Each row was made from one path, in order. Every step used is in the known rows, and no mark comes twice. Write each row's path.
Each row is shifted at random along 5 fixed directions that mean nothing.
Known rows:
mikob-fazuful-luzig-dagu-mumiv-paro: [163, -133, -172, -60, 144, -281, -90, -26, 179, 137, -95, -16, 10, 65, 149, 32, 103, 85, 189, -75, -208, 135, 21, 135, -29, -25, -91, -64, 5, -38, -51, 202, 234, -277, -195, -323, -189, 43, -249, 324, -113, 149, -53, -145, 240]
mumiv-luzig-dagu-lepem-runu-paro: [211, 577, 120, 225, 197, -167, -39, 173, 544, -479, 732, 278, 34, 248, -237, 45, 158, 46, 66, -61, -388, -131, -211, 59, -346, -9, 62, 55, -308, -79, 227, 210, 343, -525, -147, 341, -65, -352, 7, 615, -512, 274, -120, -173, -253]
mumiv-lepem-luzig-mikob-fazuful: [290, 412, 352, 405, 222, 119, -104, 143, 341, -320, 608, 7, -177, 159, 11, 207, 1, 256, 26, 35, -205, 31, -110, 242, -9, 89, -14, -11, -274, 154, -118, 250, 215, -243, 36, 14, -84, -357, 79, 375, -161, -46, -175, -65, -312]
paro-lepem-luzig-mikob-fazuful-tosep-runu: [196, 502, 134, 92, -97, -71, 218, -195, 220, -27, 366, 397, -149, -4, -19, -61, 293, 91, 172, -67, -10, -121, 133, -41, -100, -34, -437, -35, -44, -88, -90, 186, 37, 228, 131, 207, -78, 46, -26, 169, -54, 146, -360, -3, -276]
tosep-paro-runu-mumiv: [293, 214, 286, -64, 190, 65, 103, 40, 153, 95, 21, -70, -271, 13, 300, 113, 330, 235, 102, 63, 70, 40, 205, 105, 39, -86, -153, 61, -309, 381, -272, 52, 47, 147, 242, -172, 29, -298, 3, -105, -44, 77, -145, 204, -189]
tosep-mikob-lepem-mumiv: [416, 242, 151, 155, -21, 95, 86, -272, 103, -46, 128, 121, -216, -19, 150, 9, 239, -11, 34, -88, -207, -193, -33, 78, -129, -114, -248, 151, -276, 391, -94, 5, 243, -188, -10, -8, -85, -208, -31, 137, -246, 235, -159, 134, 19]
luzig-mikob-fazuful-tosep-runu-paro-mumiv: [345, 82, 295, -206, 150, 180, 27, -24, 223, 105, -95, -119, -286, -5, 171, 131, 99, 252, 174, 65, -105, 105, 328, -39, 186, -38, -198, 5, -57, 243, -397, 32, -79, 237, 298, -416, -166, -78, -197, -73, 171, 0, -181, 240, -145]
dagu-mikob-lepem-luzig-fazuful-tosep-paro-mumiv: [214, 575, 366, 144, 398, 118, -39, 122, 317, -293, 481, 56, -136, 195, 127, -45, 55, 325, 88, 26, -87, 170, 62, 94, -65, 147, -89, -61, -299, 58, -224, 141, 55, -44, 240, -75, -33, -233, 108, 188, -13, -120, -333, -229, -240]
luzig-mikob-lepem-runu-mumiv-tosep: [294, 823, 602, -49, 196, 218, 211, 60, 544, -198, 566, 433, -150, 259, -126, -163, 339, 319, 171, -42, -112, -18, 270, -187, -65, 167, -353, -94, -188, -62, -108, 199, -15, 412, 248, 118, 93, -78, -88, 146, -74, 131, -474, -37, -528]
luzig-dagu-lepem-mumiv: [359, 556, 556, 270, 195, 109, -38, -60, 482, -419, 646, 331, -250, 108, -193, 105, 31, 156, 37, 6, -128, 162, 32, -30, -113, 134, -164, -193, -478, 65, -18, 314, 263, 10, 101, 158, -96, -360, -44, 249, -144, -184, -235, -149, -301]
fazuful-dagu-paro-mumiv-tosep-mikob-lepem: [152, 284, 312, -54, 199, 95, 113, -224, 158, 37, -33, 113, -209, 199, 169, -204, 102, 230, 387, -74, -4, -34, 151, 106, 37, 33, -231, -16, -251, -62, -176, 103, 115, 357, 264, -102, 18, 22, 41, 167, 100, 14, -306, 3, -89]
fazuful-luzig-dagu-mumiv-paro-lepem-runu-tosep: [-25, 374, 380, 297, 31, -101, 282, -68, 394, -322, 515, 245, -357, 16, 156, 226, 30, 213, 21, 132, 213, 114, 153, 92, -25, -183, -84, 33, -359, 68, -163, 337, 0, 217, 392, 286, -124, -412, 300, 70, 129, -357, -322, -154, -546]
mumiv-luzig-fazuful-mikob-lepem-runu-tosep: [49, -725, -368, -144, -142, -169, 20, -20, -84, 173, -332, -291, -349, -124, 315, 562, -122, 14, 38, 74, -241, -106, -153, 290, 288, -441, 81, 96, 110, 296, -268, 88, -1, -530, 29, -465, -382, -84, -165, 207, 27, 71, 40, 143, 94]
dagu-mumiv-lepem-luzig-mikob-fazuful: [110, 358, 221, 266, 128, -200, 317, -59, 219, -175, 308, 391, -81, 180, 290, -79, 239, 350, 262, -25, 41, 102, 89, 107, -15, -31, -246, -87, -180, -34, -38, 173, 120, 136, 96, 52, -112, -168, 21, 264, -13, -119, -418, -466, -257]
luzig-fazuful-tosep-runu-paro-mumiv-lepem-dagu: [174, 426, 405, -37, 122, -28, -43, 71, 567, -358, 401, 233, -138, 19, -143, 255, 81, 231, 92, 86, -139, 41, -6, -156, -101, -83, -174, -123, -223, 77, -128, 221, -2, 70, 190, 94, -104, -347, -155, 94, -87, -150, -90, -42, -484]
lepem-runu-paro-mumiv: [163, 886, 359, -41, 268, -157, 269, 127, 562, -267, 532, 411, 90, 361, -6, -307, 531, 334, 271, -73, 9, -204, 202, -256, -398, -18, -192, 7, -260, -46, 127, 43, -5, 148, 76, 304, 77, -139, -71, 297, -396, 204, -355, -270, -392]
fazuful-mikob-lepem-luzig-dagu: [56, -158, 218, 183, -2, 95, 156, -182, -13, -85, 112, 30, -354, 131, 298, 195, -176, 165, 197, 167, -16, -128, -26, 364, 223, -128, -91, -32, -246, 58, -209, 142, -21, 62, 264, -132, -156, -93, 139, 340, 245, -169, -368, -210, -240]
luzig-fazuful-dagu-lepem-runu: [-20, -189, -171, -38, -107, -419, 86, -183, 133, -264, 93, 423, 108, 249, -74, 255, 15, -8, 347, 25, -380, -381, -444, 82, -200, -258, -149, -221, -117, -193, 221, 143, 221, -479, -285, 147, -246, -96, -299, 651, -325, 129, -77, -538, -10]
mumiv-lepem-runu-fazuful: [189, 327, 295, 74, 254, 44, -113, 293, 449, -199, 460, 61, -49, 264, -63, 248, 152, 288, 60, 65, -287, -152, -259, 101, -49, 132, -146, -167, -219, 89, -23, 320, 158, -340, -140, -38, 25, -313, -137, 382, -335, 133, -72, -50, -266]
fazuful-mikob-lepem-mumiv-paro: [341, 179, 278, -47, 309, 259, -28, -52, 128, 109, -61, -148, -202, 197, 175, -149, 82, 138, 249, -61, -239, -29, 213, 189, 59, 91, -145, 6, -100, 69, -178, 134, 112, 23, 64, -377, 13, 71, -100, 307, -76, 246, -160, 103, 68]
lepem-luzig-dagu-mikob-fazuful-tosep-runu: [235, 323, 0, -85, -130, -50, 55, -31, 379, -200, 425, 123, -247, -23, -59, 105, 51, 85, -98, -42, -114, -34, 77, -97, -48, -27, -97, 30, -134, 49, -89, 275, 82, -185, 91, 1, -263, -93, -43, 233, -72, -64, -204, 49, -191]
luzig-dagu-mikob-lepem-mumiv-paro: [136, -46, -176, 22, 12, -374, 106, -390, 147, -325, -175, 415, 218, 245, -66, -201, 110, -212, 507, -205, -590, -530, -291, 73, -398, -371, 3, 174, -173, -186, 345, -173, 328, -465, -207, 215, -239, -8, -252, 799, -495, 574, -133, -308, 271]
mumiv-paro-lepem-dagu-luzig-fazuful-mikob: [-211, -35, 178, 208, 108, -203, 191, -220, 13, -260, -27, 198, -50, 284, 336, 21, -70, 261, 488, 51, 94, -226, -71, 347, 87, -311, 61, 17, -178, -256, -78, -12, -85, 244, 350, 156, -96, 13, 153, 478, 172, -157, -398, -470, -251]
paro-mumiv-luzig-fazuful-dagu-lepem-runu-tosep: [-24, 312, 265, 290, 244, -296, 127, 100, 400, -383, 545, 238, -78, 152, 137, 263, 65, 344, 108, 159, -60, 90, -179, 54, -157, -216, -14, -116, -438, 124, -95, 165, 83, -106, 128, 163, -138, -553, 107, 255, -115, -306, -215, -414, -499]
dagu-mikob-fazuful-tosep-paro: [-20, -8, 66, -35, -52, -97, 190, -147, 85, -165, -10, 90, -170, 98, 317, 40, 71, 364, 238, 2, 35, -180, 7, 84, 59, -185, -98, 46, -144, 207, -237, -41, -87, 88, 283, -170, -301, -61, 54, 104, 166, -208, -340, -219, -159]
tosep-paro-lepem-runu-mumiv: [71, -214, 50, 240, 72, -194, 167, -114, -55, -209, -127, -11, -209, 24, 376, 349, 162, 62, 203, 121, -36, -258, -213, 337, -52, -453, 39, 201, -350, 444, -126, -129, 51, -271, 210, 86, -155, -479, 147, 133, -162, 95, -108, -86, -133]
dagu-luzig-fazuful-mikob: [252, 473, 112, -132, 304, -12, -47, 193, 367, -22, 479, 120, 38, 292, 43, -117, 56, 284, 121, -37, -210, 109, 92, 67, -112, 219, -173, -195, -44, -239, 12, 305, 214, -300, -210, -301, -44, 47, -178, 492, -157, 72, -125, -287, -65]
mumiv-paro-lepem-runu-fazuful-luzig: [445, 429, -13, -12, -94, 120, -65, -224, 214, 264, 47, -147, -333, -169, -95, 66, 383, -188, -42, -321, -46, -107, 336, -66, -139, -83, -243, 215, 133, 167, -157, 325, 252, -68, -25, 91, -38, 106, -172, -37, -384, 419, 73, 767, 260]
dagu-luzig-mikob-fazuful-tosep: [424, 369, 67, 334, -29, 32, -119, -14, 358, -288, 582, -131, -285, -144, -45, 301, 19, 43, -199, -74, -180, 75, 65, 32, -201, -142, 42, 218, -225, 496, -160, 160, 336, -576, -25, -63, -410, -405, 53, 102, -264, -108, 55, 315, -53]
mikob-lepem-luzig-dagu: [234, -208, -9, 156, -9, -57, -81, -117, 51, 64, 68, 50, -302, -72, 80, 236, -6, -26, 64, -6, -115, 59, -100, 281, 137, -48, -149, -90, -173, 133, -116, 172, 199, -255, 8, -189, -189, -13, -124, 236, -21, 87, -204, 27, 76]
paro-mumiv-luzig-fazuful: [558, 478, 112, 156, 223, -27, -196, -46, 355, 58, 345, -114, -201, -133, -23, 126, 244, 21, -125, -177, -207, 216, 150, -68, -264, -97, -120, 70, -221, 337, -146, 214, 413, -320, -191, -140, -118, -307, -197, 83, -449, 116, 140, 371, 96]
runu-fazuful-tosep-paro-mumiv-luzig-dagu-lepem: [448, -28, -98, 16, 80, -62, -269, -33, 363, -70, 46, -212, -224, -303, -141, 384, -25, -191, -128, -89, -429, 100, -104, 11, -228, -172, -56, 116, -154, 439, -77, 176, 367, -691, -175, -236, -293, -382, -226, 51, -372, 272, 391, 513, 216]
paro-mumiv-luzig-dagu-mikob-lepem-runu-fazuful: [289, 555, 172, -29, 274, -103, 7, -29, 396, 14, 306, 191, -2, 174, 29, -136, 293, 130, 120, -79, -187, 45, 87, -116, -180, 42, -233, -69, -223, -116, -58, 209, 180, 13, -47, 61, 67, -100, -181, 295, -269, 184, -249, -34, -50]
mumiv-luzig-fazuful-mikob-lepem: [238, 215, 125, -16, 77, 81, -23, -15, 196, 105, 275, 18, -232, 76, 101, 117, 84, 195, 58, -41, -109, 87, 110, 131, 106, 39, -186, -88, 8, -38, -211, 313, 122, 14, 11, -193, -44, 27, -118, 243, 1, 5, -193, 4, -142]
runu-tosep-mikob-fazuful-luzig-dagu-mumiv-paro-lepem: [287, -194, -136, -50, -92, -77, 41, -257, 167, 128, -242, -46, -256, -266, 94, 197, 66, -134, 64, -117, -297, -29, 50, 23, -55, -298, -158, 279, -17, 372, -159, -9, 200, -349, 22, -251, -337, -163, -152, -35, -89, 313, 103, 449, 230]
runu-tosep-paro-lepem-luzig-mikob-fazuful: [285, 105, 119, -232, 67, 73, 112, -71, 194, 235, -112, 76, -282, -137, 99, -44, 207, 154, 184, -108, 16, 156, 336, -33, 123, 12, -310, 17, 63, 133, -253, 24, -78, 224, 270, -347, -124, 156, -175, -137, 170, 240, -198, 285, -41]
mikob-fazuful-tosep-paro-mumiv-lepem: [48, -523, -174, 153, -6, -333, -46, -128, -5, -56, -373, -132, -136, -175, 273, 362, 68, 127, 249, 21, -177, -101, -257, 240, 21, -427, -15, 104, -124, 503, -218, -111, 86, -298, 69, -290, -402, -286, -94, 57, -47, 14, 28, 36, 76]
mikob-fazuful-dagu-luzig: [451, 249, 131, 441, -50, 85, -355, -60, 341, -172, 594, -297, -362, -182, -87, 494, 8, 33, -292, -30, -92, 173, -44, 47, -141, -13, 28, 96, -355, 641, -259, 317, 441, -564, -130, -58, -362, -494, 7, -39, -262, -320, 149, 414, 59]
fazuful-mikob-lepem-runu-mumiv: [248, 230, 62, -215, 183, 15, 102, 2, 222, 90, 57, 168, 40, 320, 54, -197, 234, 39, 278, -26, -442, -319, -38, 68, -179, 34, -315, -49, -70, -76, 91, 109, 151, -281, -242, -191, 40, 67, -247, 519, -349, 528, -161, -100, 37]
lepem-runu-paro-mumiv-luzig-dagu: [358, 309, 185, -404, 376, 110, -67, 254, 377, 242, -3, -182, -215, 185, 100, -75, 257, 206, 101, -34, -76, 154, 361, -66, 127, 141, -101, -66, -58, -57, -189, 224, -17, 44, 108, -377, 94, 118, -276, 170, -128, 254, -158, 242, -6]
lepem-mumiv-paro-runu-tosep: [312, 207, -14, -367, 178, -126, 105, 0, 294, 257, -269, 20, -69, 6, 75, -279, 420, 108, 269, -253, -169, -20, 368, -170, -117, -109, -172, 63, 36, 87, -27, 34, 74, 47, -7, -360, -86, 206, -349, 141, -292, 478, -19, 295, 158]

Which path is each row?
[154, -294, 131, 210, 213, 35, -336, 151, 146, -164, 47, -389, -401, -117, 173, 599, -190, 86, -61, 171, -110, 274, -154, 308, 229, -196, 192, 32, -347, 491, -376, 109, 90, -470, 250, -294, -261, -441, 5, -28, 20, -254, 6, 201, -27]	mikob-lepem-dagu-paro-runu-mumiv-luzig-fazuful-tosep
[-90, 522, 93, -145, 53, -261, 273, 129, 395, -175, 526, 554, 73, 263, 81, -144, 264, 411, 205, 13, 44, -21, -2, -61, -61, 82, -334, -242, -7, -339, 7, 263, -78, 130, 87, 89, -39, 100, -57, 331, 52, -79, -501, -581, -451]	dagu-luzig-fazuful-tosep-mikob-lepem-runu
[-6, 133, 92, -134, 310, -243, -33, 67, 305, -247, 67, 78, -11, 236, 170, -104, -72, 290, 282, 0, -26, 89, -12, 77, -41, -124, 92, -102, -266, -168, -13, 37, -18, -68, 158, -184, -119, 0, -60, 425, -21, -149, -203, -395, -148]	lepem-dagu-paro-mumiv-luzig-fazuful-tosep
[49, -292, 137, 169, 147, -38, 120, -85, -83, -64, -198, -103, -152, 108, 496, 286, 64, 233, 232, 174, -112, -193, -193, 333, 167, -282, 12, 121, -300, 385, -279, -126, -28, -99, 255, -157, -107, -351, 86, 146, 68, 20, -231, -148, -102]	tosep-mikob-lepem-mumiv-paro-runu-fazuful
[290, 284, 150, -142, 35, 75, 5, -51, 311, 159, 108, 13, -200, -26, -12, 128, 248, 96, 84, -32, -124, -44, 170, -193, -1, -1, -339, -54, -132, 165, -196, 224, 87, 15, 43, -136, -82, -55, -222, -5, -142, 146, -82, 381, 7]	paro-runu-fazuful-mikob-lepem-dagu-mumiv-tosep
[182, 70, -20, 17, 103, -178, 66, -158, 129, 34, -49, 163, -86, -31, 150, 10, 120, 32, 212, -55, -221, -62, -50, 112, -95, -206, -254, -6, -87, 12, -51, 95, 121, -134, -35, -126, -107, -23, -127, 299, -164, 228, -65, -66, -26]	paro-lepem-mumiv-luzig-fazuful-tosep-mikob
[-289, -435, -190, 8, -295, -468, 320, -228, -21, -179, -195, 396, -29, 132, 357, 173, -36, 182, 398, 143, -45, -398, -371, 311, 212, -399, -148, -97, -112, -166, 5, 22, -96, 22, 171, 75, -229, 16, 2, 500, 186, -91, -406, -505, -307]	mumiv-lepem-dagu-luzig-mikob-fazuful-tosep-runu
[115, 357, 62, -96, 84, -302, 206, 116, 472, -236, 290, 247, -39, 28, 116, -2, 259, 251, 100, -22, -73, 63, 143, -132, -202, -205, -56, 16, -99, 83, 13, 143, -10, -55, 73, -2, -150, -207, -104, 210, -190, 7, -110, -277, -390]	lepem-mumiv-luzig-fazuful-tosep-runu-paro
[176, 86, 31, -40, -109, -17, 192, -243, 149, -94, 20, 198, -184, 75, 88, 8, 121, -10, 188, -35, -246, -308, -47, 41, -39, -177, -246, 63, -178, 98, -28, 80, 128, -108, 52, -15, -148, -69, -32, 305, -138, 197, -214, 46, -79]	fazuful-mikob-lepem-dagu-mumiv-tosep-runu
[23, 259, 123, 626, -78, -352, 289, -225, 301, -636, 357, 225, -171, -100, 114, 364, 235, 55, 111, -57, -34, -248, -138, 12, -439, -630, 92, 378, -370, 553, 18, -38, 214, -354, 180, 533, -438, -740, 251, 62, -413, -137, -30, -50, -252]	dagu-mumiv-paro-lepem-runu-fazuful-tosep
[272, 464, 242, 61, 88, -40, 177, -133, 398, -161, 279, 284, -156, -59, -36, -65, 227, 93, 177, -88, -68, 101, 214, -133, -218, -52, -247, 102, -177, 153, -70, 46, 86, 77, 195, 75, -151, -189, -13, -9, -58, 137, -164, 80, -204]	runu-tosep-paro-lepem-luzig-mikob-fazuful-dagu-mumiv
[105, 624, 402, 44, 309, -75, 109, 187, 527, -242, 533, 387, -40, 207, -77, -80, 390, 308, 172, 26, -56, 73, 16, -94, -109, 109, -211, -110, -290, -36, -80, 154, -29, 229, 242, 215, 105, -224, 2, 159, -103, 112, -470, -186, -490]	mikob-lepem-runu-tosep-paro-mumiv-luzig-dagu
[79, 456, 75, -111, 452, -191, -99, 283, 519, -264, 307, 209, 388, 395, -203, -214, 220, 142, 386, -52, -594, -279, -250, 33, -361, 80, -16, 22, -122, -317, 215, 43, 170, -357, -168, 64, 73, -80, -161, 727, -450, 648, -92, -195, -123]	mumiv-paro-runu-fazuful-tosep-mikob-lepem-luzig-dagu
[49, 481, 317, -10, 239, -62, 115, 201, 423, -255, 536, 120, -213, 174, 127, 108, 40, 470, 80, 79, 174, 275, 184, -13, 72, 66, -15, -159, -219, -91, -213, 331, -65, 221, 331, -34, -75, -224, 103, 140, 156, -405, -312, -334, -524]	lepem-luzig-fazuful-dagu-paro-mumiv-tosep-runu
[18, -47, -82, -77, -95, -281, 222, -3, 213, -142, 73, 20, -238, 80, 275, 312, 143, 136, 47, 50, 10, -105, 9, 43, -36, -409, 89, 123, -140, 220, -83, 160, 7, -261, 98, 47, -232, -297, -47, 165, -165, -130, -96, -146, -201]	lepem-runu-mumiv-luzig-fazuful-dagu-paro
[395, 5, 168, -110, 304, 166, -278, 240, 309, 115, 19, -314, -236, -43, 49, 314, 70, 65, -73, 93, -419, 47, -103, 102, 73, -19, -87, 40, -365, 479, -252, 86, 214, -485, -30, -483, -63, -360, -170, 52, -258, 286, 135, 538, 26]	paro-runu-mumiv-tosep-mikob-lepem-dagu
[138, -77, -222, 19, -230, -186, 126, -198, 107, -126, 3, 55, -245, -87, 144, 295, 125, -83, 1, -73, -263, -269, -126, 34, -109, -429, -76, 208, -60, 339, -107, 54, 136, -510, 1, 32, -357, -213, -109, 145, -277, 121, -79, 117, 69]	dagu-mikob-lepem-runu-mumiv-luzig-fazuful-tosep
[62, -165, -249, -382, 191, -135, 69, 103, -31, 316, -359, -95, -34, 146, 298, -92, 183, 176, 376, -56, -138, -86, 61, 167, 126, -19, -172, -6, 124, -77, -128, -1, -18, -208, 51, -445, -95, 242, -207, 229, -13, 404, -163, 2, 269]	dagu-paro-runu-fazuful-tosep-mikob-lepem-luzig
[367, 78, 158, -199, 421, 122, -200, 122, 178, 370, -83, -225, -236, -20, 236, 54, 66, 236, 42, 11, -185, 374, 149, 153, 220, 138, -265, -177, -82, 77, -387, 233, 116, 24, 33, -650, 43, 15, -226, 55, 67, 89, -83, 205, 42]	paro-mumiv-luzig-fazuful-tosep-mikob-lepem
[-12, 213, 139, 27, -163, -200, 391, -250, 115, -90, 188, 341, -162, 81, 365, 140, 210, 183, 151, 153, 221, -136, 79, 30, 17, -219, -275, -30, -225, 32, -172, 133, -92, 313, 305, 300, -16, -251, 94, 34, 144, -180, -420, -302, -384]	tosep-runu-fazuful-luzig-mikob-lepem-dagu-paro-mumiv
